Each row is followed by its class. Each block has new classes.
4.9,-1.8,-3.8,7.2,1.3,21.7,-7.3,-7.1,5.6,-0.9,0.0,-15.3,-5.4,2.9,-14.6,-7.8,-1.3,2.1,10.0,22.8,-1.3,2.2,6.5,-4.0,0.2,3.8,-2.3 | HH
8.4,-1.4,-23.1,8.7,-2.4,32.2,-1.4,0.1,0.0,-0.6,-3.2,-6.3,-3.1,-0.3,0.2,0.4,-1.5,-3.6,-5.9,16.9,0.0,-7.3,2.4,0.7,1.2,4.4,2.1 | TJ
5.9,2.6,6.3,-0.6,-0.8,-8.7,-4.0,-2.3,1.8,0.4,-2.5,-1.0,3.0,1.7,-9.2,-10.4,1.6,5.8,18.1,-6.3,-5.2,8.8,1.5,5.7,4.4,2.0,-2.0 | RT
-5.2,-11.4,-31.2,6.4,3.1,10.8,-1.9,7.4,-11.9,-6.6,9.0,-40.1,-16.5,-1.3,-17.9,-9.2,4.0,-2.9,-29.8,39.4,8.7,-18.1,-18.1,-7.5,-1.3,-6.6,-1.5 | PC
6.3,-7.5,-36.3,6.2,-1.0,16.1,4.5,5.1,-2.6,-3.7,1.0,-12.4,7.4,0.8,-3.5,-10.0,0.9,-2.0,-6.1,-1.3,-2.2,-1.6,-1.8,0.8,-9.2,2.9,3.8 | RT
-6.7,1.1,-14.9,-0.5,1.4,-4.9,-2.6,-1.5,-8.3,-4.5,4.6,-33.3,-7.3,-1.0,-16.8,-12.6,-0.5,-6.2,-8.4,33.1,4.9,-8.1,-13.6,-5.3,3.8,-5.3,-0.9 | PC
1.9,-9.5,-23.1,5.8,3.6,21.4,-3.2,2.4,-2.8,-4.3,4.7,-16.8,4.3,2.9,-18.1,-18.2,0.9,3.3,0.2,20.5,0.3,5.8,-2.6,-4.6,0.7,2.0,-2.7 | HH
6.5,-12.6,-28.6,8.5,0.1,15.8,1.2,7.0,-2.3,-3.9,1.9,-17.3,1.3,3.9,-13.9,-1.0,5.2,-0.2,-4.9,0.9,-0.3,0.0,-0.4,4.0,-4.5,2.5,3.2 | RT
-3.6,-13.9,-47.5,7.8,-3.0,33.3,0.6,11.2,-15.6,-9.8,9.9,-56.8,-13.7,1.8,-19.9,-12.7,0.0,-6.6,-37.2,49.6,4.6,-16.8,-22.7,-5.4,-7.2,-2.7,6.7 | PC
4.0,12.2,-22.1,1.5,-5.3,1.0,2.1,-1.6,6.7,-2.1,-11.5,24.1,7.7,0.4,17.7,10.1,1.2,-1.7,15.0,-15.0,-3.2,-4.9,10.1,10.4,-5.8,3.7,7.6 | Rn
0.4,-11.7,-14.4,8.6,3.6,27.6,-5.0,0.0,-4.2,-4.1,2.1,13.7,-7.2,27.9,-1.5,-13.4,6.8,2.4,-4.3,18.8,0.3,-0.1,3.4,0.7,-0.3,2.7,-0.9 | HH
-1.4,-2.4,-22.6,1.2,-0.5,10.1,2.2,3.7,-11.9,-4.5,7.2,-30.6,-13.5,-0.9,-17.8,-9.1,2.2,-2.8,-20.9,37.3,5.6,-15.9,-11.2,-3.2,-0.4,-6.0,-0.9 | PC
7.0,-2.5,-11.7,6.2,1.0,26.0,-2.1,-0.2,-3.9,-0.7,0.4,-10.4,-4.9,0.0,-5.2,-4.2,-0.1,1.9,-1.5,17.1,0.0,3.3,1.8,0.3,-1.8,7.0,-1.5 | HH
9.3,-0.2,-39.8,8.1,-2.9,-5.1,2.9,-2.4,3.5,-0.8,-8.8,-10.9,12.2,3.5,-1.2,6.1,1.8,-2.0,12.2,-25.4,-4.0,-3.7,0.5,4.5,-9.5,1.8,11.0 | Rn
-1.4,2.3,-3.3,-1.0,-2.9,34.9,-0.8,5.1,6.0,3.9,15.4,5.7,7.4,1.7,7.2,-12.8,-11.9,-3.5,-0.4,13.5,-3.8,0.6,5.6,-1.3,-1.8,7.4,-4.2 | TJ
2.0,5.9,1.5,4.5,1.4,16.0,-1.3,-4.2,0.4,4.0,-0.1,-2.2,-3.7,0.6,-3.4,-0.8,-4.5,-1.3,12.3,10.5,-4.6,3.6,5.0,-1.9,-0.7,4.9,3.0 | TJ
3.0,11.0,22.9,-1.8,2.5,-20.8,-1.7,-15.3,4.8,2.4,-4.4,2.6,1.3,-0.5,-9.6,-7.5,3.6,7.3,26.3,-7.0,-3.3,13.6,2.3,-1.1,4.9,-0.2,-1.3 | RT
-0.2,-0.2,2.7,-0.5,-14.2,-9.7,-0.1,-0.9,-0.1,-0.9,-1.7,13.5,1.6,1.6,2.1,-0.1,1.5,0.3,4.4,-7.7,-0.4,2.3,2.5,3.3,1.4,-1.7,1.1 | RT
0.9,-6.1,-10.2,0.9,0.6,2.5,-1.6,4.4,-0.1,-1.4,-0.8,12.0,1.0,-1.9,5.9,-1.8,3.9,-0.7,-1.4,-10.1,-0.5,5.5,-1.0,4.2,-1.8,-0.7,-2.1 | RT
6.0,14.9,-9.1,2.4,-2.8,-12.8,1.9,-11.3,7.6,2.8,-13.4,11.0,6.1,4.3,8.6,5.9,-1.1,0.7,26.0,-18.1,-4.5,-2.2,8.9,9.1,-1.3,0.3,6.9 | Rn
2.3,22.7,58.2,-5.1,2.1,-59.2,-5.7,-39.2,8.5,11.1,-11.3,-10.2,7.4,5.8,-23.3,-21.3,-2.3,16.7,62.1,-7.6,-8.1,17.5,9.8,-3.2,16.0,-5.6,0.4 | RT
-1.6,-8.3,-9.7,2.5,3.4,-5.2,0.6,2.1,-0.1,-0.4,1.2,-22.7,4.8,3.7,-16.3,-2.7,2.1,2.1,2.5,1.9,-0.6,6.3,-7.5,-4.5,0.3,-4.9,-3.5 | HH
6.0,-2.8,-4.5,4.1,-1.9,18.6,-2.8,3.8,-1.0,4.2,3.5,-6.2,-3.1,-2.2,-2.9,-4.9,-1.0,-1.9,-2.2,7.9,-0.3,1.2,1.3,-0.3,-2.2,3.2,4.1 | TJ
1.6,-15.7,-31.8,8.4,-1.0,35.5,-2.6,6.7,-4.6,-6.1,4.6,-12.2,-2.2,1.5,-10.3,-15.5,1.8,-1.4,-5.6,21.4,0.8,-3.4,-3.9,-5.3,-6.3,5.6,-2.7 | HH
5.4,-8.6,-10.6,6.8,4.9,15.4,-3.4,-0.1,0.4,0.2,0.4,-1.6,-2.6,2.1,-4.3,1.0,2.8,0.4,2.5,4.4,-1.6,-1.2,3.8,0.1,-1.3,-0.6,-2.1 | RT
8.6,8.7,21.6,-1.8,0.7,-18.5,-4.2,-23.4,5.5,4.3,-6.2,-11.7,10.5,3.2,-23.5,-22.9,2.7,10.4,41.8,-7.5,-5.9,15.7,3.6,-1.2,8.1,0.4,3.2 | RT
1.5,-5.0,-5.5,0.4,-1.8,7.4,-2.8,-2.1,-1.7,3.3,1.9,-7.0,1.4,0.3,-11.6,-14.7,0.3,3.6,3.1,13.4,-4.7,4.7,-1.2,-3.3,1.9,1.5,-0.9 | HH
